Below is a small trained network, with its code and all its weights. Each question gives an input and a target symbol and asks what happens when units are switched off, that is, made to give their printed mean instead of their output.

import numpy as np


def w(rows, s, z=0):
    codes = np.array(rows[::2]) - 128.0
    scale = np.full(codes.shape[1], s)
    scale[-1] = z or s
    return codes * scale


def f(y):
    return np.maximum(y, 0)


def softmax(a):
    e = np.exp(a - a.max(-1, keepdims=True))
    return e / e.sum(-1, keepdims=True)


def log_softmax(a):
    a = a - a.max(-1, keepdims=True)
    return a - np.log(np.exp(a).sum(-1, keepdims=True))


def net(x, mask):
    ids = ['ΓΔΘαβεξσψ'.index(c) for c in x.split()]
    T = len(ids)
    res = E[ids] + P[:T]
    u = 0
    for l in range(2):
        r = res
        for j in range(2):
            rows = slice(2 * j, 2 * j + 2)
            q, k, v = (r @ M[l][rows].T for M in (Q, K, V))
            z = softmax(np.where(np.tri(T) > 0, q @ k.T / 2**0.5, -1e9)) @ v
            o = O[l][rows]
            res = res + np.where(mask[u + j], z, o[:, -1]) @ o[:, :-1]
        u += 2
        y = f(res @ A[l][:, :-1].T + A[l][:, -1])
        res = res + np.where(mask[u : u + 4], y, B[l][:, -1]) @ B[l][:, :-1]
        u += 4
    return log_softmax(res[-1] @ U[:, :-1].T + U[:, -1])


Q, K, V, O, A, B = {}, {}, {}, {}, {}, {}
E = w([
[119,123,103,128,71,22,93,254,59],'Γ',
[106,192,193,200,196,38,144,106,100],'Δ',
[190,67,177,195,159,125,60,77,49],'Θ',
[111,147,46,109,216,175,68,165,139],'α',
[69,127,166,213,82,151,77,177,202],'β',
[144,152,121,70,52,160,130,120,162],'ε',
[102,85,187,93,135,127,99,122,208],'ξ',
[201,22,72,142,246,136,191,179,155],'σ',
[17,113,204,143,186,225,107,161,49],'ψ',
],0.0091)
P = w([
[254,247,198,127,46,151,89,237,106],'0',
[99,137,131,131,95,113,72,97,81],'1',
[102,133,120,131,112,106,84,95,92],'2',
[102,126,117,133,125,111,98,95,99],'3',
[109,114,112,132,128,109,113,97,101],'4',
[105,109,111,133,136,112,122,102,107],'5',
[110,104,112,129,142,112,130,104,112],'6',
[110,101,107,124,145,114,137,109,116],'7',
[114,98,106,129,149,118,144,113,122],'8',
[118,97,110,130,155,121,146,116,127],'9',
[130,102,116,145,184,131,133,145,141],'10',
],0.0057)
Q[0] = w([
[95,51,246,141,144,122,55,7,248],'0.h1',
[61,33,252,18,124,46,47,125,211],'0.h1',
[135,178,157,106,115,158,171,133,164],'0.h2',
[80,60,181,110,182,161,85,50,164],'0.h2',
],0.022)
K[0] = w([
[109,70,253,123,153,100,85,66,176],'0.h1',
[148,140,250,46,23,124,81,114,171],'0.h1',
[124,127,139,88,97,137,148,101,137],'0.h2',
[60,61,114,134,159,80,88,112,142],'0.h2',
],0.025)
V[0] = w([
[177,192,113,118,178,200,84,108,143],'0.h1',
[169,87,23,150,239,142,102,147,210],'0.h1',
[157,143,140,223,229,98,52,254,102],'0.h2',
[93,121,5,158,54,118,175,128,91],'0.h2',
],0.0098)
O[0] = w([
[158,108,198,61,131,142,158,131,136,129],'0.h1',
[145,139,157,55,41,102,232,98,119,138],'0.h1',
[157,230,100,64,69,143,122,52,43,254],'0.h2',
[148,24,253,111,140,96,86,85,166,66],'0.h2',
],0.0061,0.0053)
A[0] = w([
[171,87,99,141,218,176,148,131,244,176],'0.n1',
[97,205,91,189,121,104,172,118,160,39],'0.n2',
[206,43,97,108,153,97,135,184,145,254],'0.n3',
[172,66,123,171,252,136,223,154,187,24],'0.n4',
],0.016,0.0011)
B[0] = w([
[138,85,172,38,96,123,77,78,94,198],'0.n1',
[155,91,172,71,164,109,133,197,159,253],'0.n2',
[117,160,168,103,136,202,165,112,72,212],'0.n3',
[156,11,195,205,132,116,175,168,104,177],'0.n4',
],0.013,0.0038)
Q[1] = w([
[146,122,97,119,175,37,139,142,110],'1.h1',
[152,46,158,108,253,197,170,73,16],'1.h1',
[126,233,154,222,210,87,213,93,173],'1.h2',
[123,157,236,102,120,247,105,86,134],'1.h2',
],0.018)
K[1] = w([
[110,114,163,127,129,60,138,171,148],'1.h1',
[13,56,70,133,215,71,166,3,122],'1.h1',
[101,182,199,152,234,66,137,145,74],'1.h2',
[16,92,100,123,173,148,164,74,157],'1.h2',
],0.02)
V[1] = w([
[164,216,252,167,103,140,122,138,166],'1.h1',
[190,97,55,110,91,196,99,202,122],'1.h1',
[193,101,135,203,82,84,72,55,41],'1.h2',
[158,90,85,111,170,33,115,177,71],'1.h2',
],0.014)
O[1] = w([
[46,140,151,172,164,55,180,55,148,240],'1.h1',
[126,72,140,169,53,150,144,168,170,253],'1.h1',
[196,251,195,187,100,158,157,173,161,82],'1.h2',
[166,125,254,126,167,141,115,84,113,134],'1.h2',
],0.0071,0.0051)
A[1] = w([
[118,207,62,35,97,129,53,119,250,201],'1.n1',
[169,160,64,55,78,95,30,76,147,209],'1.n2',
[109,164,120,62,102,160,75,122,223,254],'1.n3',
[215,132,37,138,125,123,62,45,104,84],'1.n4',
],0.017,0.0029)
B[1] = w([
[110,108,165,156,213,145,59,152,254,229],'1.n1',
[209,160,29,96,147,163,100,66,113,254],'1.n2',
[94,170,109,139,100,84,236,113,111,235],'1.n3',
[104,119,221,199,89,102,147,184,133,189],'1.n4',
],0.014,0.0075)
U = w([
[185,147,173,189,109,123,108,93,103,103],'Γ',
[138,149,181,86,194,78,129,108,92,76],'Δ',
[145,137,151,101,136,132,146,180,143,1],'Θ',
[181,141,110,35,79,122,215,94,72,155],'α',
[62,88,126,153,93,84,170,113,165,197],'β',
[17,162,116,137,186,254,85,160,51,215],'ε',
[149,78,105,109,133,106,113,173,121,82],'ξ',
[182,131,85,121,179,132,135,105,151,124],'σ',
[136,70,215,52,59,200,51,100,177,133],'ψ',
],0.0068,0.0042)

Each question gives the input, a string of symbols that net reads in full, and the target symbol t.
The units are the heads (2 rows each of Q, K, V and O) and the neurons (one row each of A and B). Each row of codes is followed by its name. A weight is (code - 128) times the scale printed after its matrix; where a second scale follows, it is the last column's (O, A, B and U).
mask holds one flag per unit, layer by layer, with each layer's heads first. A switched-off unit (its flag False) gives its mean, the last column of its rows in O or B, instead of its output. The means were averaged over made-up inputs and are rounded, as every weight is.
A unit's drop is (log p(t) with every unit on - log p(t) with that unit switched off) / (log p(t) with every unit on - log p(t) with every unit switched off).
The circuit of an input: a set's keep is (log p(t) with only the set's units on - log p(t) with every unit switched off) / (log p(t) with every unit on - log p(t) with every unit switched off). Starting from all 12 units, units are removed one at a time, each time the one whose removal leaves the highest keep (on an exact tie, the one counted first), for as long as the keep stays at least 0.8.
circuit, biggest first: the units of the circuit, biggest drop first
top k neurons in layer l: the k neurons of layer l with the biggest drops, biggest first
which heads matter: for each layer, one digit per head in row order, 1 if its drop is at least 0.15 and else 0, layers parted by /
input σ Γ ξ Θ ε Γ, target σ: which heads matter => 11 / 00
input σ α α σ Δ ε, target β: circuit, biggest first => [1.h1; 0.n3; 1.n2]
input ε Δ Θ σ ε Θ ε Δ ε ε ε, target ψ: which heads matter => 01 / 00
input Γ α Γ, target Γ: circuit, biggest first => [0.h2; 1.h2; 0.n3]
input ξ ξ α ε Θ ξ ξ, target ψ: circuit, biggest first => [0.h2; 0.h1; 0.n1]
input ψ σ ψ ψ Δ α σ Γ ψ Γ, target ψ: top 2 neurons in layer 0 => [0.n2; 0.n3]
input Θ ξ ξ, target σ: which heads matter => 11 / 10
input ψ Γ ε, target β: which heads matter => 01 / 10
input ξ ε ξ β α ψ Γ ξ, target α: which heads matter => 11 / 10
input ξ β ξ ε Θ ψ ε ε, target α: top 3 neurons in layer 1 => [1.n1; 1.n3; 1.n2]
input ψ ε ε β, target β: circuit, biggest first => [1.n2; 1.h1]
input Θ Γ ψ Γ β Γ β α ε α, target σ: top 2 neurons in layer 0 => [0.n4; 0.n2]
input σ Θ ε β ε, target σ: which heads matter => 11 / 11
input Δ ξ σ ξ Δ Δ Γ σ α Γ, target Δ: circuit, biggest first => [1.h2; 0.n2; 1.h1; 0.h2]
input ε β ψ Δ Θ Θ α ξ ξ, target σ: which heads matter => 01 / 11
input σ ε Γ, target σ: which heads matter => 11 / 00
input Γ ε ψ β, target β: which heads matter => 00 / 10
input Θ ε ξ Θ ξ α Θ α ε, target σ: which heads matter => 01 / 11
input Θ ξ Θ ψ Δ α, target σ: which heads matter => 10 / 10
input ξ ε β ε Γ, target ξ: top 2 neurons in layer 0 => [0.n2; 0.n1]
input β ξ ε ξ ψ Θ σ ε ψ ξ, target α: top 3 neurons in layer 1 => [1.n1; 1.n3; 1.n2]
input ε ε β α Δ Γ ψ ψ Θ, target Γ: which heads matter => 00 / 10
input ξ ε ε ξ ψ σ σ ε ε, target ψ: top 2 neurons in layer 1 => [1.n3; 1.n2]
input ε β σ ε Δ Θ β ε, target α: top 2 neurons in layer 1 => [1.n1; 1.n3]
input ξ Θ σ σ α Γ σ, target α: top neuron in layer 1 => [1.n1]
input ε σ Δ σ Θ ξ, target β: top 2 neurons in layer 0 => [0.n3; 0.n4]
input ξ ξ Γ Δ ε ξ ξ, target ψ: top 3 neurons in layer 0 => [0.n4; 0.n1; 0.n2]
input ε Θ ξ ψ α Δ σ ε Θ Δ, target Δ: top 2 neurons in layer 0 => [0.n2; 0.n3]
